Here is a tiny trained network, its code and every weight. The questions are about switching its units off for an input and a class, where a switched-off unit gives its printed mean instead of its output.

import numpy as np


def w(rows, s, z=0):
    codes = np.array(rows[::2]) - 128.0
    scale = np.full(codes.shape[1], s)
    scale[-1] = z or s
    return codes * scale


def f(y):
    return y / 2 * (1 + np.tanh(0.7978845608 * (y + 0.044715 * y**3)))


def log_softmax(a):
    a = a - a.max(-1, keepdims=True)
    return a - np.log(np.exp(a).sum(-1, keepdims=True))


def net(x, mask):
    res = np.array(x, float).reshape(1, 5) / 4 @ E
    y = f(res @ A[0][:, :-1].T + A[0][:, -1])
    res = res + np.where(mask, y, B[0][:, -1]) @ B[0][:, :-1]
    return log_softmax(res[-1] @ U[:, :-1].T + U[:, -1])


A, B = {}, {}
E = w([
[129,129,128,130,128],'x0',
[126,127,126,127,131],'x1',
[182,246,139,127,143],'x2',
[141,163,110,192,30],'x3',
[141,124,48,66,108],'x4',
],0.011)
A[0] = w([
[200,86,58,42,105,99],'n1',
[72,148,97,164,73,253],'n2',
[72,75,127,123,89,100],'n3',
[251,175,119,154,184,75],'n4',
[122,130,91,182,84,121],'n5',
[91,124,125,96,186,109],'n6',
[81,118,141,91,161,97],'n7',
[93,131,169,81,162,89],'n8',
[69,53,143,118,120,91],'n9',
[125,116,102,74,200,103],'n10',
[130,126,101,170,67,103],'n11',
[86,125,237,202,160,105],'n12',
[115,122,175,78,153,161],'n13',
],0.011,0.012)
B[0] = w([
[181,105,69,115,48,180],'n1',
[161,128,179,121,188,252],'n2',
[36,220,142,94,159,164],'n3',
[22,149,104,64,126,166],'n4',
[109,142,124,164,148,161],'n5',
[135,141,130,213,111,156],'n6',
[108,171,147,189,161,146],'n7',
[135,155,109,219,82,142],'n8',
[71,167,125,58,133,178],'n9',
[86,107,144,209,141,167],'n10',
[106,138,86,235,170,158],'n11',
[129,70,80,82,5,186],'n12',
[138,95,156,161,156,175],'n13',
],0.011,0.012)
U = w([
[48,250,115,88,189,50],'0',
[159,151,137,143,191,253],'1',
[134,173,115,253,181,57],'2',
[166,132,78,130,57,65],'3',
[162,148,153,122,217,206],'4',
],0.012,0.011)

Each question gives the input, the list of numbers given to net, and the class t.
The units are the neurons (one row each of A and B). Each row of codes is followed by its name. A weight is (code - 128) times the scale printed after its matrix; where a second scale follows, it is the last column's (A, B and U).
mask holds one flag per neuron, in row order. A switched-off neuron (its flag False) gives its mean, the last column of its row in B, instead of its output. The means were averaged over made-up inputs and are rounded, as every weight is.
A unit's drop is (log p(t) with every unit on - log p(t) with that unit switched off) / (log p(t) with every unit on - log p(t) with every unit switched off).
The circuit of an input: a set's keep is (log p(t) with only the set's units on - log p(t) with every unit switched off) / (log p(t) with every unit on - log p(t) with every unit switched off). Starting from the 12 units with the biggest drops (on a tie, the unit counted first), units are removed one at a time, each time the one whose removal leaves the highest keep (on an exact tie, the one counted first), for as long as the keep stays at least 0.8.
units of the circuit, in order: the units of the circuit, biggest drop first
most important unit: the unit with the biggest drop
k most important neurons: the k neurons with the biggest drops, biggest first
drop of u: that unit's drop, to one decimal
input [3,8,-2,4,6], class 4: units of the circuit, in order => (n2)
input [-2,3,5,-6,-8], class 3: 2 most important neurons => (n12 n2)
input [-5,-3,-8,8,-8], class 0: 2 most important neurons => (n3 n9)
input [-5,-6,0,-5,7], class 3: 2 most important neurons => (n1 n2)
input [7,-7,-7,1,-4], class 0: units of the circuit, in order => (n3 n9)
input [-3,-3,-5,8,4], class 2: 2 most important neurons => (n11 n5)
input [-4,-5,2,-6,5], class 2: units of the circuit, in order => (n10 n6 n9)
input [5,-8,-7,-8,-8], class 2: 2 most important neurons => (n8 n6)
input [-8,1,8,3,-8], class 0: 2 most important neurons => (n4 n1)
input [-5,-4,-6,-2,-1], class 0: units of the circuit, in order => (n9 n3)
input [1,4,-2,-8,-8], class 2: units of the circuit, in order => (n8 n6)
input [7,-5,-5,5,7], class 1: 2 most important neurons => (n2 n12)
input [-1,7,-5,-8,5], class 2: units of the circuit, in order => (n10 n6)
input [1,-4,-5,3,-1], class 0: most important unit => n3
input [1,-5,8,7,8], class 0: 2 most important neurons => (n4 n12)
input [-7,8,-7,-8,-5], class 2: drop of n8 => 0.5
input [1,-7,1,-2,8], class 3: drop of n1 => 0.9
input [5,-2,-7,-2,1], class 0: drop of n3 => 0.4
